[128 = 0]

[104 120 126  92 134 117 125 113 177 106 139 165 135 138 135 143 121 122
 131 138  60 111 109 105 127 188  91]
F
[ 92 108 122 105 118 116 143 107 171  89 149 170 136 136 156 138 120 132
 129 136  39 103  94 102 133 209  92]
F
[ 95 114 128 117 131 120 123 104 180 105 149 170 136 120 148 136 116 116
 126 130  49 116 106  99 129 198  95]
F
[ 99 115 123 108 130 124 113 107 211 117 174 156 113 131 167 136  96 134
 134 140  59 114 114  98 130 174  82]
F
[ 99 120 125 110 145 108 117  97 160 101 158 164 141 165 152 136 113 135
 128 134  46 127 104 104 120 178  77]
F
[100 112 126 104 138 122 108 118 180  98 161 172 143 119 168 135 115 132
 127 138  56 114 104  99 134 191  94]
F
[109 107 127 111 141 117 114 119 177 107 148 164 134 129 155 136 122 136
 113 138  50 103 117 121 126 173  79]
F
[105 109 122 106 132 115 121 108 165 105 147 157 134 126 154 109 124 133
 128 134  68 132 117 109 135 180  86]
F
[ 95 110 123 112 151 111 116 102 188 111 171 160 132 134 162 134 114 107
 131 139  33 125 102 106 110 190  87]
F
[ 59 117 109 121 133 128 113 107 191 113 153 178 135 149 157 133 121 126
 119 122  45 113 108 109 128 187 107]
H
[108 104 127 115 136 112 104 118 163  99 153 164 138 134 149 140 115 127
 124 132  37 109 104 129 123 191  93]
F
[ 51 138 137 114 129 115  91 123 151 104 160 173 134 148 139 129 120 133
 124 118  58 114 108 110 131 181 112]
H
[124 121 130 116 137 124 146 122 146 119 145 154 137 142 157 134 108 128
 143 137  51 110 112 105 117 177  97]
F
[ 77 132 127  93 144 115 107  98 199  65 171 197 147 140 162 152  98 140
 130 142   8  99  89  86 136 238  65]
F
[ 69 132 116 111 132 122 112 108 197 124 154 175 125 132 144 132 104 140
 124 111  93 130 105  96 124 191  77]
E
[ 80  52 128  94 139 112 102 103 212  89 172 176 144 134 161 144 103 141
 128 133  27 107  94  99 126 220  81]
F
[115 125 128 103 135 107 123 125 148 116 147 151 155 140 144 147 126 144
 129 141  69 130 114 111 132 159  97]
F
[ 99 115 129 122 140 118 117 102 191  92 155 166 139 134 148 142 109 127
 124 131  45 114 100  94 114 194  91]
F
[ 94 118 133 107 128 117 109 112 151  89 159 157 141 137 156 139 109 128
 128 132  49 118 136 115 126 168  87]
F
[104 123 123 119 140 117 126 111 169 122 138 151 140 116 155 132 113 143
 129 134  90 108 108 109 126 179 102]
F
[ 85 113 128 109 145 154  96 113 170  97 158 207 127 136 146 139 118 120
 123 135  50 118 111 113 135 163 100]
F
[105 117 129 110 134 119 104 115 170  97 158 159 139 133 152 143 112 129
 133 148  57 119 117 107 119 173  81]
F
[114 105 120 114 134 115 112 110 198  96 162 198 138 147 143 137 112 131
 126 125  50 115 101 105 128 197  94]
F
[101 118 123  98 137 116 107 105 203  91 168 169 137 152 158 121 104 125
 135 149  46 106 105  99 119 195  83]
F

[113 143 139 127 127 132 105 120 124 112 140 135 115 139 145 124 142 132
 120 120 133 133 127 144 130 122 131]
lubo
[135 133 124 112 139 134 138 119 126 130 142 134 130 129 136 142 142 135
 116 124 138 120 133 138 137 135 121]
pif
[137 137 120 120 119 123 131 126 121 125 131 116 134 136 148 132 143 129
 133 129 138 138 111 143 144 117 154]
lubo
[123 121 131 127 113 125 129 130 123 130 135 126 121 132 132 139 141 116
 131 134 137 137 119 132 126 118 138]
pif
[126 129 133 116 126 131 132 127 118 127 129 137 138 122 137 139 145 129
 127 128 131 134 130 135 127 135 129]
lubo
[124 131 134 112 127 123 129 137 108 126 116 133 137 128 134 131 139 129
 127 121 132 134 139 140 130 108 135]
lubo
[145 126 120 128 126 126 145 135 121 131 142 131 134 128 124 139 136 128
 132 130 140 132 120 132 135 129 137]
lubo
[133 126 136 130 126 125 137 132 118 135 127 135 132 129 136 149 155 130
 130 113 140 130 130 130 129 130 136]
lubo
[131 131 136 125 130 126 118 122 124 119 129 124 137 134 136 127 131 133
 125 119 129 132 128 140 116 132 144]
bif
[122 135 136 114 125 125 122 108 118 113 134 133 139 127 137 144 148 137
 120 125 123 124 120 132 115 129 133]
lubo
[142 122 135 115 128 128 124 134 130 143 162 129 123 129 126 125 117 133
 125 127 128 122 137 139 122 127 125]
pif
[117 126 131 105 121 129 127 125 123 134 136 121 118 143 136 129 131 126
 128 133 130 118 129 148 130 128 111]
nupe
[127 128 124 100 121 126 150 134 110 131 135 116 120 132 147 134 124 136
 129 122 127 128 116 132 127 130 139]
bif
[125 111 132 112 121 124 134 137 118 143 135 122 124 130 131 124 119 124
 142 125 130 122 127 128 122 124 117]
bif
[114 141 134 117 126 136 123 123 120 122 132 131 130 129 133 138 144 142
 120 121 128 129 131 139 128 131 130]
fopa
[144 115 128 125 112 130 140 110 116 134 139 131 138 122 135 122 137 117
 125 137 134 131 130 126 134 124 137]
lubo
[147 114 127 108 120 119 136 144 117 148 152 128 140 130 134 119 112 119
 128 126 143 115 143 152 133 130 112]
pif
[124 140 120 101 135 124 142 131 116 116 127 126 131 136 138 123 132 127
 139 121 129 126 125 134 119 127 134]
bif
[120 137 130 105 131 130 123 128 121 110 133 137 131 129 128 144 137 137
 121 128 131 137 129 138 117 136 133]
lubo
[138  88 128 135 124 130 139 133 116 132 142 125 129 123 128 143 149 120
 141 130 156 128 107 128 126 121 148]
lubo
[139 117 132 121 120 126 148 128 116 147 144 129 122 128 140 151 131 133
 134 127 143 129 114 140 127 140 140]
nupe
